Moves between states:
zube + take
zube % duzi
zube * sige
zube § tomo
zube ! vora
gopa + zomi
gopa % muto
gopa * tife
gopa § zata
gopa ! funu
nifi + muse
nifi % gira
nifi * soza
nifi $ goba
nifi ! zato
lune + tilu
lune % budi
lune * dubo
lune $ zede
lune § gira
lune ! tomo
safi + goba
safi % diru
safi * bini
safi $ funu
safi § refe
safi ! sote
take + gezo
take % kopi
take * lafi
take § zuli
take ! nunu
luva + rofu
luva % tomo
luva * budi
luva $ gebu
luva § zato
luva ! dubo
gudo + veka
gudo % zato
gudo * gira
gudo $ sezi
gudo ! soza
sapa + zede
sapa % tibo
sapa * gopa
sapa § diru
sapa ! gezo
funu + sige
funu % sapa
funu * fise
funu § safi
funu ! nipu
losu + tibo
losu % lafi
losu * nunu
losu § bigu
losu ! kopi
zaru + biti
zaru % mana
zaru * fife
zaru $ zata
zaru ! refe
veka + fife
veka % feno
veka * pega
veka $ dita
veka ! kaze
mami + resa
mami % fife
mami * refe
mami $ nave
mami ! mana
pizi + mana
pizi % kaze
pizi * feno
pizi $ navi
pizi ! pega
mana + lako
mana % teve
mana * zuku
mana $ selo
mana ! lela
fife + gudo
fife % zuku
fife * lela
fife $ kame
fife ! teve
zato + feno
zato % resa
zato * dada
zato $ luva
zato ! biti
diru + lune
diru % geri
diru * zata
diru $ sapa
diru § lela
diru ! nave
dada + tole
dada % nifi
dada * lako
dada $ budi
dada ! gudo
gebu + zasa
gebu % zube
gebu * vime
gebu § luva
gebu ! zomi
semi + safi
semi % tilu
semi * sura
semi $ lafi
semi § muse
semi ! rofu
teve + soza
teve % zaru
teve * mami
teve $ bini
teve ! pila
pila + dada
pila % refe
pila * mana
pila $ geri
pila ! fife
deso + sapa
deso % losu
deso * tade
deso § tilu
deso ! take
goba + semi
goba % lune
goba * vere
goba $ sige
goba § nifi
goba ! luva
lako + pizi
lako % soza
lako * zato
lako $ mola
lako ! gira
nave + tomo
nave % kame
nave * safi
nave $ gezo
nave § mami
nave ! selo
sige + lafi
sige % zede
sige * kovu
sige § goba
sige ! gebu
sofa + zaru
sofa % pizi
sofa * veka
sofa $ voba
sofa ! muse
geri + budi
geri % safi
geri * selo
geri $ tibo
geri § pila
geri ! kame
muse + refe
muse % pega
muse * kaze
muse $ semi
muse ! feno
budi + bigu
budi % goba
budi * mola
budi $ vime
budi § dada
budi ! sezi
sezi + dita
sezi % luva
sezi * lune
sezi $ duzi
sezi § gudo
sezi ! vere
selo + mola
selo % bini
selo * sote
selo $ muto
selo § mana
selo ! diru
tade + gopa
tade % nunu
tade * kopi
tade § voba
tade ! lafi
sura + bini
sura % voba
sura * zuli
sura $ vozu
sura § kaze
sura ! bigu
zata + dubo
zata % selo
zata * kame
zata $ gopa
zata § zaru
zata ! safi
zuli + nave
zuli % dita
zuli * semi
zuli $ take
zuli § sino
zuli ! navi
rofu + sote
rofu % zuli
rofu * bigu
rofu $ zasa
rofu § feno
rofu ! voba
lafi + funu
lafi % deso
lafi * vozu
lafi § semi
lafi ! zasa
duzi + kopi
duzi % gebu
duzi * zede
duzi § sezi
duzi ! kovu
kovu + vozu
kovu % zomi
kovu * zube
kovu § vere
kovu ! vime
zuku + zato
zuku % mami
zuku * pila
zuku $ sote
zuku ! zaru
biti + sofa
biti % lako
biti * gudo
biti $ dubo
biti ! nifi
tilu + diru
tilu % bigu
tilu * voba
tilu $ deso
tilu § pega
tilu ! zuli
resa + sino
resa % gudo
resa * nifi
resa $ tomo
resa ! lako
voba + zata
voba % navi
voba * dita
voba $ tade
voba § sofa
voba ! semi
vime + losu
vime % sige
vime * vora
vime § budi
vime ! duzi
feno + zuku
feno % sino
feno * tole
feno $ rofu
feno ! sofa
sote + luva
sote % nave
sote * geri
sote $ nipu
sote § zuku
sote ! zata
kame + sezi
kame % sote
kame * diru
kame $ tife
kame § fife
kame ! bini
tife + duzi
tife % nipu
tife * sapa
tife § kame
tife ! fise
kaze + teve
kaze % sofa
kaze * sino
kaze $ sura
kaze ! tole
vozu + fise
vozu % tade
vozu * take
vozu § sura
vozu ! losu
mola + navi
mola % vere
mola * luva
mola $ vora
mola § lako
mola ! lune
sino + mami
sino % veka
sino * muse
sino $ zuli
sino ! pizi
gezo + zube
gezo % tife
gezo * funu
gezo § nave
gezo ! muto
dita + kame
dita % rofu
dita * tilu
dita $ kopi
dita § veka
dita ! sura
bigu + geri
bigu % semi
bigu * navi
bigu $ losu
bigu § tole
bigu ! dita
lela + gira
lela % pila
lela * zaru
lela $ diru
lela ! mami
soza + kaze
soza % biti
soza * resa
soza $ vere
soza ! dada
nunu + muto
nunu % vozu
nunu * zasa
nunu § navi
nunu ! deso
vere + sura
vere % dubo
vere * tomo
vere $ kovu
vere § soza
vere ! budi
zede + deso
zede % vime
zede * zomi
zede § lune
zede ! zube
fise + kovu
fise % gopa
fise * gezo
fise § bini
fise ! tibo
pega + lela
pega % tole
pega * sofa
pega $ tilu
pega ! sino
gira + pega
gira % dada
gira * biti
gira $ lune
gira ! resa
dubo + voba
dubo % mola
dubo * sezi
dubo $ zomi
dubo § biti
dubo ! goba
muto + vora
muto % fise
muto * nipu
muto § selo
muto ! sapa
bini + vere
bini % zata
bini * nave
bini $ fise
bini § teve
bini ! geri
navi + selo
navi % sura
navi * rofu
navi $ nunu
navi § pizi
navi ! tilu
vora + nunu
vora % kovu
vora * gebu
vora § mola
vora ! zede
tibo + vime
tibo % funu
tibo * muto
tibo § geri
tibo ! tife
tole + pila
tole % muse
tole * pizi
tole $ bigu
tole ! veka
nipu + gebu
nipu % gezo
nipu * tibo
nipu § sote
nipu ! gopa
zasa + nipu
zasa % take
zasa * losu
zasa § rofu
zasa ! tade
kopi + tife
kopi % zasa
kopi * deso
kopi § dita
kopi ! vozu
refe + nifi
refe % lela
refe * teve
refe $ safi
refe ! zuku
tomo + zuli
tomo % sezi
tomo * goba
tomo $ zube
tomo § resa
tomo ! mola
zomi + tade
zomi % vora
zomi * duzi
zomi § dubo
zomi ! sige

The rows follow the links: the fewer symbols apart two states are, the more alike their rows tend to be.

Each row is also shifted at random along 6 hidden directions that mean nothing.

Some states, each with a row of numbers:
teve -> -28 -5 -10 -3 -7 -30 -3 9 -58 12 33 -1 -1 -6 -24 29 11 13 12 -15 -25 36 2 9 21 25 5 13 2 -4 -4 27 -30 41 23 -8 -1 -14 17 25 -10 -21 -20 36 -40 6 2 -31 -25 22 10 -12 -28 11 14 -25 -31 22 -14 -18 20
rofu -> 26 -4 4 -7 26 41 -5 47 29 34 3 22 -7 17 10 -29 -7 -6 29 13 6 -17 -22 4 30 10 31 9 7 21 -36 1 -1 -12 -28 3 10 5 -24 -37 -30 10 36 -23 -16 2 29 2 23 -6 -29 24 26 21 3 10 1 -61 18 15 -6
sezi -> 92 18 -15 0 -5 29 14 17 9 -17 11 -6 19 29 -9 -42 -4 -33 23 20 17 -23 -27 66 16 28 36 14 -24 0 -40 -3 -25 -15 -31 -21 -15 20 -33 2 35 -28 35 29 18 -15 -17 -11 10 38 25 13 -2 -4 -13 10 13 12 27 31 -4
zube -> 25 8 -9 13 -7 -17 21 -24 16 -36 -24 20 12 -3 -20 -3 -5 8 -36 40 2 -11 9 6 -41 -9 -18 12 -17 -6 -2 -22 -14 26 16 16 15 -6 8 -9 29 18 18 -14 30 9 -16 27 15 -35 0 24 -4 -2 -27 5 27 11 -11 -2 6
fise -> -72 9 -5 28 -28 -41 18 -4 -46 6 -21 -18 -67 28 -50 21 32 -2 -10 16 14 -25 -2 -15 7 -21 -2 8 2 -13 -34 23 0 28 53 7 -12 22 9 -2 3 14 -3 40 16 6 -16 29 -21 32 23 -31 9 25 -8 -24 -62 13 -24 -44 13
biti -> 73 -30 15 7 37 22 16 14 38 -20 24 20 10 -6 59 -5 2 -25 30 -15 -33 -12 -9 5 14 11 -2 -20 25 36 -25 -19 -1 -62 -3 -39 -26 -17 -36 7 27 12 5 -13 -18 3 0 -6 53 51 -19 -25 5 -17 19 10 30 2 30 21 -5
muse -> -19 -42 -30 -29 -36 -12 2 32 18 21 -2 27 -4 19 -16 8 -28 36 -19 56 -10 -3 29 -7 11 20 -13 -8 -48 -35 43 40 -77 48 -2 -26 6 20 4 13 -27 -11 16 14 -12 7 40 -51 -45 34 -38 -3 21 22 24 -38 -25 -16 -46 -64 7
zato -> -81 -21 37 -15 34 6 26 -1 -32 0 13 2 -34 -10 13 57 19 -28 -6 -32 -19 -21 -4 -36 30 -24 -21 2 22 37 -3 -11 31 -37 29 3 -22 -43 -33 44 -11 13 -20 -38 6 -26 -31 -31 23 10 -43 -32 -7 -32 39 -35 -48 -5 -43 -39 -8
luva -> -7 -18 7 -33 -11 39 21 34 10 0 -24 -2 -34 16 -26 -7 0 21 -25 23 -7 -23 8 -15 21 19 29 26 17 4 33 -3 -26 -21 8 -9 3 -8 -24 23 42 -16 -8 -45 31 -36 -7 -30 -21 -6 -15 1 13 8 27 -7 -11 -34 -50 -20 -15
muto -> 121 -1 11 6 0 -14 23 -37 13 8 -66 -44 -50 5 9 -31 7 21 -9 -10 34 -17 -20 -26 10 -35 -7 -29 -30 0 9 6 26 -18 39 24 10 25 18 -14 14 -6 -4 -12 9 -6 23 12 30 -27 30 5 5 28 -3 26 18 -30 -6 13 -1
bigu -> 97 7 -9 -18 -4 27 2 24 -5 36 -13 -14 2 38 -10 -11 3 1 27 -17 8 -10 -20 14 15 20 19 -2 -45 -1 -31 -1 14 -13 -30 5 9 15 -4 -23 -44 -22 12 10 -19 2 19 -19 -20 -18 3 28 -1 7 -17 -4 -25 -19 8 -17 -13
pega -> 7 -18 6 -38 -7 0 -14 -18 7 -26 -25 20 3 -9 0 -24 -11 -3 -8 -11 18 -16 -29 -11 19 -47 -41 -23 34 -5 -12 27 -8 -38 7 2 12 19 -62 15 4 17 -21 -14 3 -26 -8 -40 -11 58 -20 -34 10 13 52 4 -24 11 -21 -26 20
geri -> -66 7 -18 -20 -53 -29 85 -1 47 -44 -37 -41 -30 40 6 -26 33 -13 14 32 13 -14 -53 5 -13 13 28 -16 -73 -13 9 -29 8 -14 25 -15 -29 32 -25 -21 -27 -34 44 8 20 2 -7 -28 28 6 18 33 5 41 -39 -2 24 -21 -32 -22 -12
kovu -> -45 25 -11 21 -35 -21 36 5 -42 -8 -14 0 -51 20 -42 27 29 -36 -27 6 4 -39 -3 -12 -24 -47 3 6 -17 13 -36 -22 14 18 51 16 -34 -15 6 15 -6 28 6 17 52 -5 -44 23 20 16 -29 -13 -17 -9 -35 -29 -45 24 -14 -36 9
veka -> 69 6 -19 -18 -2 5 -17 5 26 -15 23 12 36 -7 43 -5 1 19 24 1 10 13 -3 18 -7 2 -12 -23 -4 -8 28 18 -10 2 -45 -1 0 18 -14 -12 -14 -26 -10 39 -10 6 8 -34 -10 20 -1 -3 0 5 10 -3 2 -8 -7 3 2
diru -> 59 -8 -13 17 11 9 -26 -23 10 -5 -23 4 15 -3 11 -46 -17 -5 10 -38 13 16 -8 25 33 1 11 -1 34 0 -20 31 -13 -41 -24 -9 20 25 9 1 53 -8 -5 6 -38 -30 29 1 1 8 42 5 -11 -1 17 15 26 13 46 33 10
lako -> -30 -6 9 -37 7 -10 17 -5 30 -13 3 21 12 15 10 3 -34 23 -6 24 5 22 -5 5 -2 -13 -2 3 -15 2 20 -19 -27 -10 20 1 11 -8 -31 28 -3 -13 16 -40 6 -22 18 -28 13 -10 -17 -3 -17 15 18 13 4 13 -30 -20 -17
refe -> 45 -36 28 -9 34 11 5 0 -3 2 2 6 -18 -7 23 -14 -1 -13 28 0 -27 36 -8 -6 46 6 18 -16 -4 13 -11 16 -32 -7 15 -44 -12 -14 4 18 4 7 -5 -12 -60 16 29 -4 20 40 7 -23 2 14 5 -6 11 -15 9 22 33
dada -> 82 -5 8 -39 -12 20 18 -9 -11 -10 33 -7 13 -5 -10 18 -13 33 22 -15 -24 42 -9 -6 1 15 10 14 17 -5 49 -12 6 0 3 22 3 -21 -13 37 -13 -31 -36 -19 -4 -18 -1 -56 -15 -16 7 -27 -44 -5 16 15 1 -11 -50 10 -24
tibo -> 113 9 6 25 -8 -8 15 4 14 34 -24 -36 -46 52 -10 -30 14 -15 35 -4 32 -8 -13 -2 10 -3 5 -26 -68 -4 -26 -7 -3 -14 32 -5 -16 34 27 -39 -12 -18 25 4 -24 6 37 12 21 -2 44 8 12 19 -45 11 -12 -30 16 -4 -26
vozu -> 84 6 -3 -2 -12 -20 0 7 -15 -15 -20 -20 -29 -3 -6 -1 29 -14 3 22 1 -35 -5 -20 -18 -23 1 -6 -11 -14 -27 10 23 19 35 6 -9 1 -18 -23 -42 16 -11 17 18 17 -6 12 18 22 3 1 30 13 -17 -8 -21 -16 -1 -19 12
bini -> -127 10 -24 4 -21 -12 12 0 -31 3 17 -13 2 17 -43 12 27 -13 4 12 -13 -2 5 27 -20 17 27 -1 -32 -8 -12 -1 23 50 31 -22 -34 -13 30 -10 -18 -9 38 54 -12 20 23 7 9 21 13 27 -11 -2 -35 -31 1 30 7 -15 9
voba -> -16 -40 -8 -22 -48 28 -47 5 -29 36 -26 23 -3 12 -36 2 0 47 -28 -49 9 -43 21 -30 56 8 -14 21 33 -32 41 68 -40 0 -32 18 20 8 -1 1 15 3 -48 7 1 -50 18 -32 -116 19 -7 -19 7 -2 64 -48 -64 -12 -41 -58 19
semi -> -36 0 0 -3 9 37 -26 25 -13 18 -9 35 20 -10 -18 6 -8 5 -25 -8 -36 -34 6 -16 28 15 8 9 33 11 1 23 -2 43 1 27 -4 -40 4 -11 -16 13 -22 -18 -11 21 7 -15 -30 4 -30 18 22 18 6 -20 -2 -19 2 -19 25
gebu -> -24 -5 -4 -12 1 25 -8 20 12 4 -14 2 -63 44 -17 5 -26 -5 -24 49 17 3 40 -12 12 14 16 62 16 -17 -6 -10 -46 26 25 -3 13 19 -23 -12 24 19 10 -30 36 -29 -16 45 -29 -1 1 -38 48 21 15 0 -60 -28 -33 -30 -39
zomi -> 20 -1 -6 15 -8 20 -31 -4 6 22 13 -1 15 0 0 -4 4 32 -37 16 7 7 50 -11 -8 42 -11 40 38 -14 50 -18 -35 10 -28 9 15 4 26 -13 58 7 -22 0 23 -25 -10 39 -41 -40 12 -16 22 -33 10 7 -19 6 -16 15 -20
selo -> 71 14 13 -2 14 15 21 -37 29 7 -50 -14 -36 29 -2 -49 -14 -17 19 -18 31 5 -36 -2 32 -17 18 -27 -46 5 -28 4 10 -44 6 18 -4 20 -10 12 0 -13 17 -20 -19 -4 33 -29 35 -16 35 35 -15 19 -3 20 39 -49 34 17 11

Where do the symbols, taken in turn from left to right, take each start?
Answer with the state's name.
122 2 3 43 -15 -12 19 1 -12 -18 -45 -43 -40 10 12 -31 44 -42 16 -37 32 -14 -15 -7 22 -20 -8 -33 3 4 -48 7 19 -39 21 -18 -34 39 3 -22 18 9 19 34 -14 -5 1 34 29 31 46 -21 28 11 -10 9 -19 -2 22 10 9
* % + § +: bigu
70 24 -13 13 27 24 -31 32 -18 34 51 -5 27 -13 -14 -8 16 -31 24 -40 -29 -4 -12 21 -8 4 30 -2 33 25 -27 17 46 20 -35 30 5 -47 18 -15 -42 2 1 22 -34 28 1 6 9 -12 -15 38 -21 -8 -38 6 30 11 62 47 36
+ + * ! § $: mola
64 7 -18 -10 7 -15 3 30 12 -34 21 13 15 -23 22 -10 -16 -14 45 13 -28 36 -23 11 -29 8 18 -19 16 -4 -8 -1 9 17 7 -31 -1 -5 -30 -8 -55 2 16 18 -15 36 -12 -34 31 31 -16 2 21 33 -7 20 25 -20 -4 28 15
! $ § ! $: dita
46 -22 28 9 1 2 20 23 12 0 -30 22 -1 -9 1 -7 20 -30 -14 2 -36 -50 12 -14 18 -6 9 -6 7 37 -8 -31 21 1 8 -15 -38 -50 9 16 18 26 13 -45 4 16 -7 -24 46 8 -37 24 1 -11 -20 -17 22 -10 18 -3 29
§ * ! ! + !: kaze
49 8 -3 -25 -42 -14 27 -22 36 -69 -76 20 12 -7 -15 -24 -3 -8 -44 24 -2 -15 -19 -4 -7 -20 13 4 -5 9 19 -10 10 0 42 5 -12 -20 -39 27 28 15 4 -17 48 -5 -15 -47 31 3 -16 33 7 14 -11 8 42 -6 -26 -1 25
! % + % % +: selo
2 -10 4 14 -1 -1 -29 -34 -61 17 18 -26 2 -18 -11 19 17 15 25 -54 -7 20 -2 10 37 9 -10 -10 46 -3 2 36 -17 -29 -9 -13 6 -14 12 34 0 -26 -45 20 -50 -26 12 -21 -44 44 17 -52 -33 -13 42 -7 -39 30 -10 0 17
$ $ % + +: zasa
41 -13 35 -11 25 1 -3 21 8 43 22 9 15 -4 40 37 19 29 13 -46 -14 -10 -20 -38 16 -18 -38 -58 -39 26 33 -8 26 -34 -26 -19 -20 -31 15 -5 -66 -3 -3 -42 -33 21 40 -61 31 -35 -30 24 -17 -28 -10 -10 16 -16 -14 -21 -9
% $ § + + *: nifi
-46 -31 20 -15 13 -13 24 5 -9 -18 3 32 -6 -6 7 11 -11 -22 -12 33 -25 -29 10 -23 20 -13 2 -3 16 11 -9 -14 -18 19 26 -24 -23 -26 -16 39 4 18 18 -13 5 15 -11 -21 22 43 -39 -8 -6 -17 27 -37 -13 3 -16 -53 31
% $ $ §: lune
10 6 1 -23 0 -20 10 7 32 -38 -9 19 37 -34 23 -10 -10 4 -14 38 -22 6 -11 -2 -24 -36 -25 -27 1 0 16 0 7 12 22 11 -1 -7 -34 5 -31 12 -7 -23 1 20 -10 -55 24 12 -31 30 8 8 11 9 36 3 -25 -10 25
+ + $ $: zube
-26 -2 11 23 14 -3 -9 -29 -32 9 -13 -4 1 -27 -25 -23 -8 -14 6 -22 -8 8 2 12 30 -7 -1 -8 14 0 -51 29 13 11 3 18 20 -21 -3 22 11 12 -5 -7 -23 17 15 12 -17 5 16 25 -28 14 -19 5 26 -5 22 36 31
+ + ! §: pizi
-39 18 3 -34 -13 10 52 -12 -1 -20 -37 -2 -25 32 -38 -13 -19 -27 -17 -6 43 -37 -35 6 26 -31 -2 -1 -37 14 -58 -14 21 -38 34 9 -10 -11 -52 27 9 -3 38 -41 36 -12 10 -14 12 2 -7 22 -22 -3 -4 -7 -12 10 -16 -55 -7
* + ! % § *: feno
-5 4 21 46 25 -15 5 -13 -15 16 -32 -17 -55 -20 4 -20 31 -35 -8 6 -27 -19 -3 -42 11 -26 1 -14 5 17 -45 -7 37 -10 40 5 -42 -17 20 -11 7 44 15 -12 -8 29 3 39 59 30 15 -14 26 9 -21 -2 -6 -10 36 12 22
§ § $ *: bini
46 1 10 -4 8 -1 10 -18 19 32 -11 -8 -9 35 -36 1 -14 21 -31 3 49 -21 22 -12 5 -9 -27 6 -67 6 -2 -8 -7 1 -10 17 -5 12 17 19 13 -11 17 -27 -2 -26 26 36 -8 -69 4 8 -32 -9 -31 11 -5 1 1 -37 -23
% ! * ! * %: vora
3 32 -27 -1 -42 7 -28 13 -23 -28 -14 -8 16 -22 -28 -15 15 -18 13 -21 26 -6 -25 2 -7 -8 16 17 65 -17 -9 15 21 0 -11 9 12 13 -57 -38 -17 3 -28 33 19 -18 -39 -22 -28 46 11 -15 18 18 30 -5 -30 -2 11 15 20
$ ! ! + *: muto
-24 28 34 23 15 -7 -13 -19 -15 22 -2 -14 -8 -9 -7 14 17 -1 -16 -54 14 -15 -12 -47 -13 -51 -44 -15 6 26 -24 -2 64 -23 -9 56 25 -23 6 -27 -28 22 -11 -19 21 2 -3 29 -2 -49 -23 18 -23 -18 -11 26 -24 10 14 1 -16
+ % ! + +: losu
-28 -6 -8 -18 -15 3 13 -2 2 -33 30 4 36 6 20 6 -15 3 8 15 -3 16 3 33 -9 29 1 18 1 -8 21 -8 -29 12 -1 -28 -2 24 -13 20 3 -40 -2 19 0 -11 -8 -14 -17 30 -11 -36 -4 -20 22 -5 -18 33 -27 -21 -21
% ! * *: gira
-27 -26 -23 -25 -23 20 -2 -20 10 -28 -22 23 20 24 -43 -4 -26 2 -21 13 34 -9 30 24 12 2 8 35 14 -23 -7 36 -57 7 -28 -7 29 44 -35 27 61 -9 -12 3 22 -57 -9 18 -62 14 9 -24 -17 6 41 3 -5 33 -7 -21 2
§ + ! + + +: sino
-31 -3 -23 -6 -34 -29 -13 -40 -2 -16 -41 -12 -13 -12 -23 -11 -6 37 -29 13 46 12 15 -13 -7 -6 -24 20 11 -47 26 27 -30 23 -4 25 30 55 22 2 38 -10 -15 22 28 -32 22 22 -57 -6 35 -26 6 22 3 11 -21 24 -16 -7 0
! % % § *: geri
19 -1 -22 -6 2 31 -54 3 -6 34 -6 25 15 15 -24 -36 -45 -7 3 -9 24 2 11 25 49 -16 -9 32 41 -8 -81 57 -19 -10 -42 2 35 24 -19 -6 18 3 -9 14 -11 -28 27 25 -48 28 6 -9 4 9 33 13 -33 27 32 -1 -4
! + % + %: luva
